M =
[[  5 -14 -18 -12 -23  11  -7  -7]
 [ -4  17 -14  14  -8  -4  24  10]
 [ 22   1  -8   1  -9   8 -22 -17]
 [-26  16   1   7  14  -5   9 -13]
 [ 25  -9  -4 -15  16   1 -14  -4]
 [  4  -2  33   7   5 -11   6  10]
 [ -9  -3  29 -11  -6   6 -14  12]
 [-10   4  27   8   2 -21  11   5]]
Indices start at 0.
(0, 0)	5
(4, 7)	-4
(4, 5)	1
(1, 0)	-4
(6, 1)	-3
(5, 5)	-11
(1, 5)	-4
(7, 1)	4
(5, 6)	6
(5, 2)	33
(4, 2)	-4
(1, 1)	17
(1, 3)	14
(6, 7)	12
(1, 4)	-8
(2, 1)	1
(6, 2)	29
(2, 2)	-8
(6, 4)	-6
(0, 2)	-18
(2, 0)	22
(5, 0)	4
(3, 4)	14
(7, 6)	11
(4, 4)	16
(7, 5)	-21
(1, 7)	10
(2, 5)	8

m =
 18   -1   15  -11    0   -6
 -8   14    6  -23  -17   -6
-29   -8   14  -12  -29    0
m[-3][0] = 18
m[1][-3] = -23
m[-2][0] = -8
m[2] = [-29, -8, 14, -12, -29, 0]
m[-3][-5] = -1
m[-3][5] = -6
m[0][-2] = 0

arr =
array([[35, 65, 22, 18, 41, 24, 17, 11, 11, 28, 27, 35, 37, 18, 12, 12],
       [35, 65, 22, 14, 35, 36, 11, 11, 11, 96, 17, 26, 24, 11, 17, 36],
       [35, 40, 46, 18, 41, 11, 11, 11, 11, 25, 11, 35, 20, 11, 12, 17],
       [25, 65, 95, 18, 10, 11, 11, 26, 18, 28, 11, 19, 20, 18, 45, 17],
       [25, 77, 64, 25, 35, 11, 17, 11, 11, 44, 11, 19, 70, 18, 25, 12],
       [25, 34, 27, 25, 10, 11, 28, 11, 11, 44, 17, 26, 24, 18, 12, 17],
       [11, 56, 46, 36, 35, 17, 11, 11, 18, 51, 17, 10, 17, 11, 25, 12]])
arr[0][-16] -> 35
arr[2][10] -> 11
arr[-1][13] -> 11
arr[2][4] -> 41
arr[2][-15] -> 40
arr[6][-10] -> 11
arr[3][-11] -> 11
arr[:, -7] -> [28, 96, 25, 28, 44, 44, 51]
arr[-2] -> [25, 34, 27, 25, 10, 11, 28, 11, 11, 44, 17, 26, 24, 18, 12, 17]
arr[0][-6] -> 27
arr[-3][11] -> 19
arr[4][5] -> 11
arr[-5][-5] -> 35
arr[1][13] -> 11
arr[0][2] -> 22
arr[:, 13] -> [18, 11, 11, 18, 18, 18, 11]
arr[3][-12] -> 10
arr[2][-9] -> 11
arr[:, -11] -> [24, 36, 11, 11, 11, 11, 17]
arr[-5][0] -> 35
arr[-4][13] -> 18
arr[-1][8] -> 18
arr[6][-4] -> 17
arr[5][2] -> 27
arr[-3][9] -> 44
arr[-4][-14] -> 95
arr[:, 15] -> [12, 36, 17, 17, 12, 17, 12]
arr[5][-10] -> 28
arr[:, -4] -> [37, 24, 20, 20, 70, 24, 17]
arr[1][-6] -> 17
arr[-5][6] -> 11
arr[:, 11] -> [35, 26, 35, 19, 19, 26, 10]
arr[3][11] -> 19
arr[6][1] -> 56
arr[6] -> [11, 56, 46, 36, 35, 17, 11, 11, 18, 51, 17, 10, 17, 11, 25, 12]
arr[-3] -> [25, 77, 64, 25, 35, 11, 17, 11, 11, 44, 11, 19, 70, 18, 25, 12]
arr[-2][-3] -> 18

a = [ -4 -12  37 -26   8  11 -34]
a[0] -> -4
a[3] -> -26
a[2] -> 37

A =
[[-19 -20 -20   9 -12 -10  24  15  26   3  28   7  16]
 [ 13  21  31  22 -24   0  -3 -19  -3  18  -7   1   4]
 [-11   2  29  29 -26 -10   3  -2  -3  16 -20  22 -15]
 [-10 -18  18 -30 -21   7 -19   0 -20  12  25   5 -23]
 [  8  21 -14   6 -23  -8  31  14 -16   2 -22  24  22]
 [ 10   0  15  12  30  -3 -17  29 -14 -26  22 -21  -2]
 [ 15  21  -7 -25 -17 -27  30   9 -29  -2  31 -13   6]
 [-24  30  -6   5  24 -30 -26  25  -5   1 -24  28 -16]
 [-28 -12   8  -1  -8  -6 -16  -5  22  29 -27  -8 -21]
 [ 17  11  16  -4  18  -9 -22   6 -21 -29 -20 -31  21]
 [-11  -3  -2  -4  12  28   1   2   1 -21   3 -14   7]
 [ -4  20 -27  -7 -21 -27  27  -8  30  -4 -20  -3  29]
 [-26 -25  -4 -26  -9 -31  18  18 -20  11  14   9  -1]
 [  7   1 -28 -10   8   1   0 -30   2   3   6  30 -31]
 [ 26   0  -9 -11  -4  -1  -7  25  13 -26   1 -16   7]
 [ 25  -5 -28 -29 -31 -25  -3  -4   4  27 -23   5 -30]]
Rows and columns are counted from 0.
(0, 0) => -19
(0, 6) => 24
(3, 11) => 5
(1, 12) => 4
(14, 12) => 7
(15, 7) => -4
(7, 10) => -24
(14, 6) => -7
(8, 7) => -5
(6, 7) => 9
(10, 7) => 2
(6, 5) => -27
(9, 6) => -22
(10, 5) => 28
(7, 8) => -5
(2, 8) => -3
(13, 4) => 8
(0, 12) => 16
(4, 7) => 14
(11, 11) => -3
(13, 2) => -28
(5, 5) => -3
(4, 3) => 6
(12, 10) => 14
(4, 5) => -8
(8, 4) => -8
(9, 12) => 21
(12, 6) => 18
(6, 4) => -17
(3, 4) => -21
(6, 6) => 30
(4, 12) => 22
(12, 11) => 9
(10, 2) => -2
(7, 5) => -30
(9, 5) => -9
(10, 11) => -14

W =
6,5,5,5,2,7,5,3,8,8,4,4,4
6,5,6,5,2,7,5,4,8,7,4,5,4
4,6,4,7,6,4,4,3,2,3,3,5,4
7,3,4,5,7,5,4,5,2,3,6,5,6
6,4,6,6,3,7,5,4,8,6,4,6,4
4,6,4,7,6,4,4,3,2,3,3,5,4
6,4,6,6,3,7,5,4,8,6,4,6,4
6,3,7,3,6,3,6,5,4,4,8,5,5
3,6,3,3,4,5,5,5,7,7,3,4,4
5,5,4,4,3,6,5,4,8,8,3,4,4
7,3,7,3,6,4,6,6,3,4,8,4,6
1,7,3,7,4,4,4,5,3,3,3,4,5
5,5,4,4,3,6,5,4,8,8,3,4,4
6,5,5,5,2,7,5,4,8,8,4,4,4
1,7,3,6,4,4,4,6,4,4,3,4,5
W[0,0]: 6
W[-1,-2]: 4
W[-10,-10]: 7
W[:, 1]: [5, 5, 6, 3, 4, 6, 4, 3, 6, 5, 3, 7, 5, 5, 7]
W[-9,-3]: 4
W[-9,5]: 7
W[11,12]: 5
W[:, 6]: [5, 5, 4, 4, 5, 4, 5, 6, 5, 5, 6, 4, 5, 5, 4]
W[14,5]: 4
W[:, 7]: [3, 4, 3, 5, 4, 3, 4, 5, 5, 4, 6, 5, 4, 4, 6]
W[11,-9]: 4
W[2,1]: 6
W[6,6]: 5
W[-3,-4]: 8
W[-3,-12]: 5
W[2,-6]: 3
W[-6]: [5, 5, 4, 4, 3, 6, 5, 4, 8, 8, 3, 4, 4]
W[-2,-4]: 8
W[-6,5]: 6
W[-14,0]: 6
W[9,3]: 4
W[-14,-6]: 4
W[1,-2]: 5
W[0,10]: 4
W[-10]: [4, 6, 4, 7, 6, 4, 4, 3, 2, 3, 3, 5, 4]
W[-6,4]: 3
W[-2,12]: 4
W[-11,-11]: 6
W[7,9]: 4
W[6,11]: 6
W[-5,-2]: 4
W[13,8]: 8
W[-15,6]: 5
W[-9,1]: 4
W[:, -13]: [6, 6, 4, 7, 6, 4, 6, 6, 3, 5, 7, 1, 5, 6, 1]

grid = [  4  33  -4  23   4  -9   0   1  10  19  -2  21 -17  -6  -8]
grid[-15] -> 4
grid[-3] -> -17
grid[3] -> 23
grid[-7] -> 10
grid[1] -> 33
grid[14] -> -8

x =
[[-14   2  12 -17]
 [ 29   9  -5   7]
 [-11  -2   7 -16]
 [  0   1  -7   9]
 [ -5  -2   2 -11]
 [-17  -1  18 -19]
 [  7  -6 -12   2]
 [  8 -13  16  -1]
 [-17  -9  23 -15]
 [ 27   7  -8  10]
 [ 11   7  -1  11]
 [ 32  20 -20  23]
 [ -2 -10  14 -10]
 [  0   0  -8   1]
 [  5  -4  -6  23]
 [ 10  -1 -26  39]]
x[0,0]: -14
x[5,1]: -1
x[10,3]: 11
x[4,1]: -2
x[14,1]: -4
x[8,3]: -15
x[7]: [8, -13, 16, -1]
x[9,0]: 27
x[0,3]: -17
x[5,2]: 18
x[0,1]: 2
x[2,1]: -2
x[2,0]: -11
x[:, 3]: [-17, 7, -16, 9, -11, -19, 2, -1, -15, 10, 11, 23, -10, 1, 23, 39]
x[1]: [29, 9, -5, 7]
x[1,0]: 29
x[7,2]: 16
x[12,1]: -10
x[5]: [-17, -1, 18, -19]
x[3,1]: 1
x[13,0]: 0
x[:, 0]: [-14, 29, -11, 0, -5, -17, 7, 8, -17, 27, 11, 32, -2, 0, 5, 10]
x[14,2]: -6
x[12]: [-2, -10, 14, -10]
x[1,1]: 9
x[4,0]: -5
